Here is a tiny trained network, its code and every weight. The questions are about switching its units off for an input and a class, where a switched-off unit gives its printed mean instead of its output.

import numpy as np


def w(rows, s, z=0):
    codes = np.array(rows[::2]) - 128.0
    scale = np.full(codes.shape[1], s)
    scale[-1] = z or s
    return codes * scale


def f(y):
    return y / 2 * (1 + np.tanh(0.7978845608 * (y + 0.044715 * y**3)))


def log_softmax(a):
    a = a - a.max(-1, keepdims=True)
    return a - np.log(np.exp(a).sum(-1, keepdims=True))


def net(x, mask):
    res = np.array(x, float).reshape(1, 8) / 4 @ E
    y = f(res @ A[0][:, :-1].T + A[0][:, -1])
    res = res + np.where(mask, y, B[0][:, -1]) @ B[0][:, :-1]
    return log_softmax(res[-1] @ U[:, :-1].T + U[:, -1])


A, B = {}, {}
E = w([
[127,126,130,128],'x0',
[100,142,42,228],'x1',
[132,58,201,203],'x2',
[159,10,45,79],'x3',
[254,152,120,160],'x4',
[127,130,129,123],'x5',
[125,128,125,130],'x6',
[127,128,130,131],'x7',
],0.0081)
A[0] = w([
[205,140,147,138,74],'N0',
[124,169,81,79,63],'N1',
[105,139,82,181,88],'N2',
[190,143,129,146,40],'N3',
[107,183,163,138,63],'N4',
[124,169,89,88,60],'N5',
[168,85,183,29,87],'N6',
[127,54,86,86,68],'N7',
[134,76,175,164,83],'N8',
[111,186,174,147,8],'N9',
[152,98,188,47,59],'N10',
[141,88,101,121,2],'N11',
[150,131,193,72,29],'N12',
[123,63,173,174,82],'N13',
[122,153,72,198,37],'N14',
[8,128,122,78,80],'N15',
[199,166,95,169,95],'N16',
[136,102,110,120,47],'N17',
[38,106,151,123,61],'N18',
[134,78,172,169,93],'N19',
[141,94,142,124,63],'N20',
[134,95,157,157,65],'N21',
[117,169,80,78,48],'N22',
[190,145,127,143,53],'N23',
[137,63,106,111,72],'N24',
[139,75,102,104,70],'N25',
[104,90,29,207,57],'N26',
[117,173,162,137,57],'N27',
[123,137,159,104,65],'N28',
[141,89,100,122,20],'N29',
[132,129,129,126,125],'N30',
[101,203,163,134,42],'N31',
[183,146,123,147,93],'N32',
[141,88,161,187,112],'N33',
[215,139,144,109,116],'N34',
[129,73,72,99,90],'N35',
[138,83,98,108,74],'N36',
[112,70,171,187,98],'N37',
[56,117,142,112,83],'N38',
],0.012,0.0056)
B[0] = w([
[85,58,64,130,177],'N0',
[171,173,73,34,174],'N1',
[65,134,225,92,188],'N2',
[96,79,52,150,153],'N3',
[169,155,106,214,174],'N4',
[169,155,91,56,159],'N5',
[1,162,176,151,224],'N6',
[170,178,148,215,217],'N7',
[145,184,52,76,165],'N8',
[170,171,122,229,171],'N9',
[44,150,141,154,191],'N10',
[125,168,72,187,132],'N11',
[24,171,109,145,161],'N12',
[175,179,49,51,179],'N13',
[43,137,183,101,193],'N14',
[147,36,66,152,245],'N15',
[93,63,82,127,216],'N16',
[133,146,121,155,124],'N17',
[138,53,48,135,193],'N18',
[148,190,54,65,169],'N19',
[122,166,121,133,123],'N20',
[139,155,84,84,135],'N21',
[157,177,78,58,171],'N22',
[95,62,43,151,157],'N23',
[175,179,154,195,177],'N24',
[176,175,157,210,172],'N25',
[11,172,219,106,253],'N26',
[146,150,116,202,157],'N27',
[108,145,90,141,125],'N28',
[128,164,94,193,136],'N29',
[123,127,127,128,127],'N30',
[192,137,128,208,188],'N31',
[97,62,90,137,167],'N32',
[136,153,103,77,183],'N33',
[76,63,81,138,203],'N34',
[192,145,190,201,216],'N35',
[181,157,169,216,167],'N36',
[156,170,50,57,194],'N37',
[148,18,48,156,178],'N38',
],0.0069,0.0062)
U = w([
[208,225,162,243,104],'0',
[129,154,165,105,251],'1',
[2,198,179,120,82],'2',
[121,42,77,133,81],'3',
[189,251,91,21,98],'4',
],0.0089,0.016)

Each question gives the input, the list of numbers given to net, and the class t.
The units are the neurons (one row each of A and B). Each row of codes is followed by its name. A weight is (code - 128) times the scale printed after its matrix; where a second scale follows, it is the last column's (A, B and U).
mask holds one flag per neuron, in row order. A switched-off neuron (its flag False) gives its mean, the last column of its row in B, instead of its output. The means were averaged over made-up inputs and are rounded, as every weight is.
A unit's drop is (log p(t) with every unit on - log p(t) with that unit switched off) / (log p(t) with every unit on - log p(t) with every unit switched off).
The circuit of an input: a set's keep is (log p(t) with only the set's units on - log p(t) with every unit switched off) / (log p(t) with every unit on - log p(t) with every unit switched off). Starting from the 12 units with the biggest drops (on a tie, the unit counted first), units are removed one at a time, each time the one whose removal leaves the highest keep (on an exact tie, the one counted first), for as long as the keep stays at least 0.8.
circuit, biggest first: the units of the circuit, biggest drop first
most important unit: the unit with the biggest drop
k most important neurons: the k neurons with the biggest drops, biggest first
drop when u is switched off: that unit's drop, to one decimal
input [-3,-2,-5,-7,-7,1,-5,8], class 0: circuit, biggest first => [N31, N4]
input [1,-8,0,5,5,-3,6,4], class 2: most important unit => N6
input [7,3,7,-8,-7,5,2,-1], class 0: circuit, biggest first => [N9, N31]
input [-1,3,-6,-3,-7,-6,7,5], class 3: circuit, biggest first => [N15, N38]
input [-2,8,-7,3,7,-6,3,-8], class 2: circuit, biggest first => [N26, N14]
input [-4,8,8,1,8,4,-8,-6], class 2: circuit, biggest first => [N26, N14]
input [5,-8,0,-7,7,-6,-3,5], class 2: circuit, biggest first => [N12, N6]
input [5,7,-1,-6,2,-1,2,-1], class 2: circuit, biggest first => [N14, N2]
input [1,-7,5,4,-6,-8,4,0], class 2: 2 most important neurons => [N6, N10]
input [7,0,-8,3,-6,0,-1,-8], class 4: 2 most important neurons => [N1, N22]
input [4,-8,1,5,-4,-2,-1,0], class 2: 2 most important neurons => [N6, N10]
input [-1,-3,-4,-1,-4,-1,5,-8], class 3: circuit, biggest first => [N15, N26]
input [-1,8,-7,3,5,-8,-7,6], class 2: 2 most important neurons => [N26, N14]
input [7,7,7,5,6,6,7,-2], class 1: circuit, biggest first => [N26]
input [4,-6,-5,1,-8,-1,-8,7], class 3: 2 most important neurons => [N15, N38]
input [6,5,7,-2,-4,3,1,-7], class 4: 2 most important neurons => [N37, N13]
input [-1,-6,-8,-6,-6,-5,-5,4], class 4: drop when N22 is switched off => 0.6
input [-1,4,1,-2,-8,8,1,3], class 3: drop when N11 is switched off => 0.0
input [-4,-7,1,-2,7,8,-8,-5], class 2: drop when N6 is switched off => 0.3
input [4,-1,-8,-1,-7,3,-3,3], class 4: circuit, biggest first => [N1]
input [2,5,-5,-2,1,-6,3,-2], class 2: drop when N14 is switched off => 0.3
input [-5,-8,4,7,-4,7,2,0], class 2: 3 most important neurons => [N6, N10, N12]
